Here is a tiny trained network, its code and every weight. The questions are about switching its units off for an input and a target symbol, where a switched-off unit gives its printed mean instead of its output.

import numpy as np


def w(rows, s, z=0):
    codes = np.array(rows[::2]) - 128.0
    scale = np.full(codes.shape[1], s)
    scale[-1] = z or s
    return codes * scale


def norm(h):
    return h / np.sqrt((h * h).mean(-1, keepdims=True) + 1e-5)


def f(y):
    return np.maximum(y, 0)


def softmax(a):
    e = np.exp(a - a.max(-1, keepdims=True))
    return e / e.sum(-1, keepdims=True)


def log_softmax(a):
    a = a - a.max(-1, keepdims=True)
    return a - np.log(np.exp(a).sum(-1, keepdims=True))


def net(x, mask):
    ids = ['αγθμξπφ'.index(c) for c in x.split()]
    T = len(ids)
    res = E[ids] + P[:T]
    u = 0
    for l in range(2):
        q, k, v = (norm(res) @ M[l].T for M in (Q, K, V))
        z = softmax(np.where(np.tri(T) > 0, q @ k.T / 2**0.5, -1e9)) @ v
        res = res + np.where(mask[u], z, O[l][:, -1]) @ O[l][:, :-1]
        u += 1
        y = f(norm(res) @ A[l][:, :-1].T + A[l][:, -1])
        res = res + np.where(mask[u : u + 8], y, B[l][:, -1]) @ B[l][:, :-1]
        u += 8
    return log_softmax(norm(res)[-1] @ U[:, :-1].T + U[:, -1])


Q, K, V, O, A, B = {}, {}, {}, {}, {}, {}
E = w([
[29,181,160,105,149,199,38],'α',
[145,146,156,137,109,111,210],'γ',
[179,109,145,98,67,60,136],'θ',
[162,115,221,76,82,140,67],'μ',
[101,152,159,115,69,140,59],'ξ',
[116,154,50,156,66,106,122],'π',
[120,109,106,254,147,132,133],'φ',
],0.017)
P = w([
[94,172,41,117,174,107,90],'0',
[217,207,209,82,23,109,163],'1',
[144,134,191,111,7,99,119],'2',
[103,79,139,86,6,128,135],'3',
[87,63,180,124,19,82,89],'4',
[72,45,182,146,32,64,76],'5',
],0.012)
Q[0] = w([
[149,97,149,186,200,233,111],'L0H0',
[255,64,148,141,186,162,146],'L0H0',
],0.007)
K[0] = w([
[131,168,205,224,21,254,166],'L0H0',
[183,40,180,148,82,191,162],'L0H0',
],0.0061)
V[0] = w([
[199,153,156,168,81,67,167],'L0H0',
[254,200,147,30,39,181,84],'L0H0',
],0.0079)
O[0] = w([
[89,129,119,103,105,67,164,177],'L0H0',
[101,227,110,250,155,104,138,253],'L0H0',
],0.017,0.0034)
A[0] = w([
[166,166,143,184,76,168,69,157],'L0N0',
[54,98,65,150,165,147,158,74],'L0N1',
[120,164,57,189,160,122,82,60],'L0N2',
[236,56,151,9,168,111,66,175],'L0N3',
[135,93,73,149,63,95,166,162],'L0N4',
[162,95,189,185,174,125,251,102],'L0N5',
[154,135,90,92,96,47,166,1],'L0N6',
[115,204,154,165,139,93,143,63],'L0N7',
],0.013,0.0055)
B[0] = w([
[50,112,131,43,109,96,97,255],'L0N0',
[100,144,188,108,108,53,109,142],'L0N1',
[186,189,112,70,100,111,136,196],'L0N2',
[199,217,50,145,82,82,157,209],'L0N3',
[105,130,181,126,147,100,64,238],'L0N4',
[117,168,71,27,107,151,10,162],'L0N5',
[87,77,219,112,122,155,95,167],'L0N6',
[141,151,73,109,138,113,170,229],'L0N7',
],0.013,0.0098)
Q[1] = w([
[85,184,5,26,28,35,66],'L1H0',
[180,90,168,151,162,175,134],'L1H0',
],0.017)
K[1] = w([
[232,103,79,126,250,124,113],'L1H0',
[52,133,167,164,37,120,159],'L1H0',
],0.017)
V[1] = w([
[148,97,176,97,6,77,226],'L1H0',
[21,160,166,201,136,35,169],'L1H0',
],0.013)
O[1] = w([
[26,56,3,137,162,48,171,253],'L1H0',
[36,162,194,156,46,109,234,104],'L1H0',
],0.016,0.0015)
A[1] = w([
[150,173,188,118,89,180,174,100],'L1N0',
[233,87,120,110,251,149,255,7],'L1N1',
[136,78,201,177,169,188,119,96],'L1N2',
[142,186,187,132,115,153,70,152],'L1N3',
[91,130,90,135,130,60,158,108],'L1N4',
[188,91,179,212,199,193,203,61],'L1N5',
[119,139,103,58,88,88,135,118],'L1N6',
[166,150,212,190,104,139,175,106],'L1N7',
],0.021,0.022)
B[1] = w([
[113,86,120,202,144,158,92,168],'L1N0',
[33,12,1,219,52,20,12,128],'L1N1',
[79,7,184,152,151,62,56,131],'L1N2',
[116,82,70,88,106,174,171,251],'L1N3',
[169,97,135,76,142,180,149,209],'L1N4',
[181,145,169,169,193,47,53,128],'L1N5',
[95,128,116,134,102,146,84,236],'L1N6',
[144,83,115,168,146,177,78,158],'L1N7',
],0.022,0.015)
U = w([
[188,119,192,77,151,176,142,141],'α',
[123,5,137,136,165,124,159,70],'γ',
[135,200,187,111,123,87,144,254],'θ',
[123,108,104,205,107,158,107,17],'μ',
[148,175,59,82,101,147,169,214],'ξ',
[84,93,164,109,88,115,26,25],'π',
[157,164,94,153,156,62,78,189],'φ',
],0.013,0.0058)

Each question gives the input, a string of symbols that net reads in full, and the target symbol t.
The units are the heads (2 rows each of Q, K, V and O) and the neurons (one row each of A and B). Each row of codes is followed by its name. A weight is (code - 128) times the scale printed after its matrix; where a second scale follows, it is the last column's (O, A, B and U).
mask holds one flag per unit, layer by layer, with each layer's heads first. A switched-off unit (its flag False) gives its mean, the last column of its rows in O or B, instead of its output. The means were averaged over made-up inputs and are rounded, as every weight is.
A unit's drop is (log p(t) with every unit on - log p(t) with that unit switched off) / (log p(t) with every unit on - log p(t) with every unit switched off).
The circuit of an input: a set's keep is (log p(t) with only the set's units on - log p(t) with every unit switched off) / (log p(t) with every unit on - log p(t) with every unit switched off). Starting from the 12 units with the biggest drops (on a tie, the unit counted first), units are removed one at a time, each time the one whose removal leaves the highest keep (on an exact tie, the one counted first), for as long as the keep stays at least 0.8.
circuit, biggest first: the units of the circuit, biggest drop first
most important unit: the unit with the biggest drop
top k neurons: the k neurons with the biggest drops, biggest first
k most important neurons of layer l: the k neurons of layer l with the biggest drops, biggest first
drop of u: that unit's drop, to one decimal
input ξ θ θ θ φ α, target ξ: circuit, biggest first	L1N3, L0H0, L1N0
input α μ θ μ ξ μ, target α: circuit, biggest first	L1H0
input φ ξ ξ α φ, target φ: circuit, biggest first	L0H0, L1H0, L1N3
input ξ π ξ π γ φ, target ξ: 3 most important neurons of layer 1	L1N3, L1N0, L1N7
input θ π μ θ, target θ: top 2 neurons	L1N3, L0N5
input θ θ φ φ π, target θ: circuit, biggest first	L1H0, L0H0, L1N3
input μ π φ α μ, target μ: 3 most important neurons of layer 1	L1N0, L1N7, L1N4
input π θ π φ, target π: top 2 neurons	L0N1, L0N5
input ξ μ φ μ φ μ, target ξ: circuit, biggest first	L1N3, L1H0
input φ γ φ α φ π, target φ: circuit, biggest first	L0H0, L1H0, L1N3, L0N3
input μ μ μ γ θ, target μ: circuit, biggest first	L1H0, L0H0, L1N0
input γ φ θ μ, target γ: top 3 neurons	L0N3, L1N4, L0N0
input γ μ φ, target γ: 3 most important neurons of layer 0	L0N3, L0N0, L0N6
input μ θ α, target μ: most important neuron of layer 0	L0N3
input π ξ γ θ γ, target π: top 3 neurons	L0N1, L1N4, L0N5
input γ γ φ, target γ: 2 most important neurons of layer 0	L0N3, L0N0
input θ φ φ θ φ π, target θ: circuit, biggest first	L0H0, L1H0, L1N3
input μ θ μ μ α α, target μ: circuit, biggest first	L0H0, L1H0, L1N0
input φ θ γ γ μ, target φ: top 2 neurons	L1N3, L0N0
input α φ μ ξ θ θ, target α: top neuron	L1N6
input α φ θ φ, target α: top 2 neurons	L1N6, L1N3
input γ π φ θ ξ α, target γ: top 2 neurons	L0N3, L1N4
input θ α θ π φ, target θ: top 2 neurons	L1N3, L0N3
input θ θ φ θ α, target θ: top 3 neurons	L1N3, L0N3, L0N5
input φ γ φ φ φ, target φ: top 2 neurons	L1N3, L0N0
input π θ φ θ, target π: 2 most important neurons of layer 0	L0N1, L0N5
input φ ξ γ α, target φ: most important unit	L0H0
input α θ φ θ φ ξ, target α: drop of L1H0	1.2
input μ θ φ, target μ: drop of L1H0	3.2
